Below are the code and all the weights of a small trained network. Each question names an input and a class and asks about switching units off, where a switched-off unit gives its printed mean instead of its output.

import numpy as np


def w(rows, s, z=0):
    codes = np.array(rows[::2]) - 128.0
    scale = np.full(codes.shape[1], s)
    scale[-1] = z or s
    return codes * scale


def f(y):
    return y / 2 * (1 + np.tanh(0.7978845608 * (y + 0.044715 * y**3)))


def log_softmax(a):
    a = a - a.max(-1, keepdims=True)
    return a - np.log(np.exp(a).sum(-1, keepdims=True))


def net(x, mask):
    res = np.array(x, float).reshape(1, 3) / 4 @ E
    y = f(res @ A[0][:, :-1].T + A[0][:, -1])
    res = res + np.where(mask, y, B[0][:, -1]) @ B[0][:, :-1]
    return log_softmax(res[-1] @ U[:, :-1].T + U[:, -1])


A, B = {}, {}
E = w([
[57,202,65,103,123,65,163,229,149,68,124],'x0',
[145,112,79,206,94,156,18,129,11,113,174],'x1',
[160,108,207,143,208,4,134,124,134,141,200],'x2',
],0.011)
A[0] = w([
[93,146,43,120,66,152,116,147,106,103,118,129],'n1',
[139,133,150,140,201,17,151,149,130,131,162,196],'n2',
[157,89,165,83,154,105,161,66,167,150,132,83],'n3',
[166,113,220,109,172,94,186,112,174,156,132,173],'n4',
[1,235,62,114,88,125,141,228,132,70,113,189],'n5',
[110,115,122,124,126,130,106,136,142,122,129,79],'n6',
[120,131,98,123,100,142,104,151,137,108,116,80],'n7',
[106,173,134,160,137,62,116,175,112,122,178,2],'n8',
[112,114,135,92,100,124,175,104,180,124,111,164],'n9',
[110,148,131,119,139,128,121,125,119,135,142,86],'n10',
[163,108,139,114,121,153,124,87,159,166,101,144],'n11',
[59,172,81,100,115,163,163,171,145,114,106,108],'n12',
[162,95,169,172,165,66,82,130,77,130,197,181],'n13',
[98,166,140,51,125,121,249,147,208,129,74,157],'n14',
[79,181,134,82,162,35,192,184,174,107,119,159],'n15',
],0.012,0.0039)
B[0] = w([
[157,175,142,177,133,173,171,158,83,88,92,198],'n1',
[55,128,132,37,164,87,167,129,203,136,188,243],'n2',
[110,157,154,127,137,136,195,121,116,148,84,195],'n3',
[84,152,165,141,207,188,202,128,99,127,95,231],'n4',
[24,165,175,90,241,137,213,179,126,121,119,255],'n5',
[126,139,129,132,105,139,128,127,147,103,106,126],'n6',
[148,140,137,136,143,142,135,141,127,112,93,151],'n7',
[142,62,158,201,138,162,123,105,169,105,163,180],'n8',
[109,114,121,91,101,58,103,123,152,134,193,173],'n9',
[135,125,132,136,119,128,124,143,138,127,123,127],'n10',
[140,77,183,139,126,110,163,92,142,146,135,172],'n11',
[120,163,61,93,114,103,70,179,110,127,145,189],'n12',
[171,107,69,197,87,134,63,145,148,91,172,238],'n13',
[149,91,65,165,115,86,49,148,179,80,225,238],'n14',
[113,179,43,174,172,168,77,244,201,23,184,242],'n15',
],0.011,0.019)
U = w([
[163,127,157,196,136,176,143,104,78,114,92,188],'0',
[178,160,149,98,146,65,106,165,136,148,91,8],'1',
[101,106,203,100,163,129,178,65,157,184,132,163],'2',
[182,109,46,157,62,113,4,114,128,112,169,111],'3',
[103,138,90,136,166,125,117,159,174,83,179,150],'4',
[152,100,125,71,65,119,106,104,172,159,137,2],'5',
[94,190,119,86,162,144,169,153,72,126,53,112],'6',
],0.012,0.0085)

Each question gives the input, the list of numbers given to net, and the class t.
The units are the neurons (one row each of A and B). Each row of codes is followed by its name. A weight is (code - 128) times the scale printed after its matrix; where a second scale follows, it is the last column's (A, B and U).
mask holds one flag per neuron, in row order. A switched-off neuron (its flag False) gives its mean, the last column of its row in B, instead of its output. The means were averaged over made-up inputs and are rounded, as every weight is.
A unit's drop is (log p(t) with every unit on - log p(t) with that unit switched off) / (log p(t) with every unit on - log p(t) with every unit switched off).
The circuit of an input: a set's keep is (log p(t) with only the set's units on - log p(t) with every unit switched off) / (log p(t) with every unit on - log p(t) with every unit switched off). Starting from the 12 units with the biggest drops (on a tie, the unit counted first), units are removed one at a time, each time the one whose removal leaves the highest keep (on an exact tie, the one counted first), for as long as the keep stays at least 0.8.
units of the circuit, in order: the units of the circuit, biggest drop first
top k neurons: the k neurons with the biggest drops, biggest first
drop of u: that unit's drop, to one decimal
input [-8,1,-6], class 0: units of the circuit, in order => (n2 n14)
input [-3,-4,-3], class 2: units of the circuit, in order => (n15)
input [1,-1,-5], class 6: units of the circuit, in order => (n15 n13)
input [0,4,6], class 3: units of the circuit, in order => (n5 n13)
input [-5,0,0], class 0: top 2 neurons => (n2 n5)
input [-3,-6,-6], class 3: units of the circuit, in order => (n5 n14 n2)
input [6,7,0], class 6: units of the circuit, in order => (n14 n15)
input [-7,1,-5], class 0: top 3 neurons => (n2 n5 n14)
input [-1,8,-3], class 3: top 3 neurons => (n5 n4 n3)
input [-8,0,1], class 0: top 2 neurons => (n2 n5)
input [-7,0,-4], class 2: top 2 neurons => (n13 n15)
input [7,1,-8], class 6: drop of n5 => 0.4
input [-4,-1,3], class 2: drop of n15 => 0.2
input [-8,5,-2], class 3: units of the circuit, in order => (n5)
input [-2,-2,-5], class 3: drop of n2 => 0.2
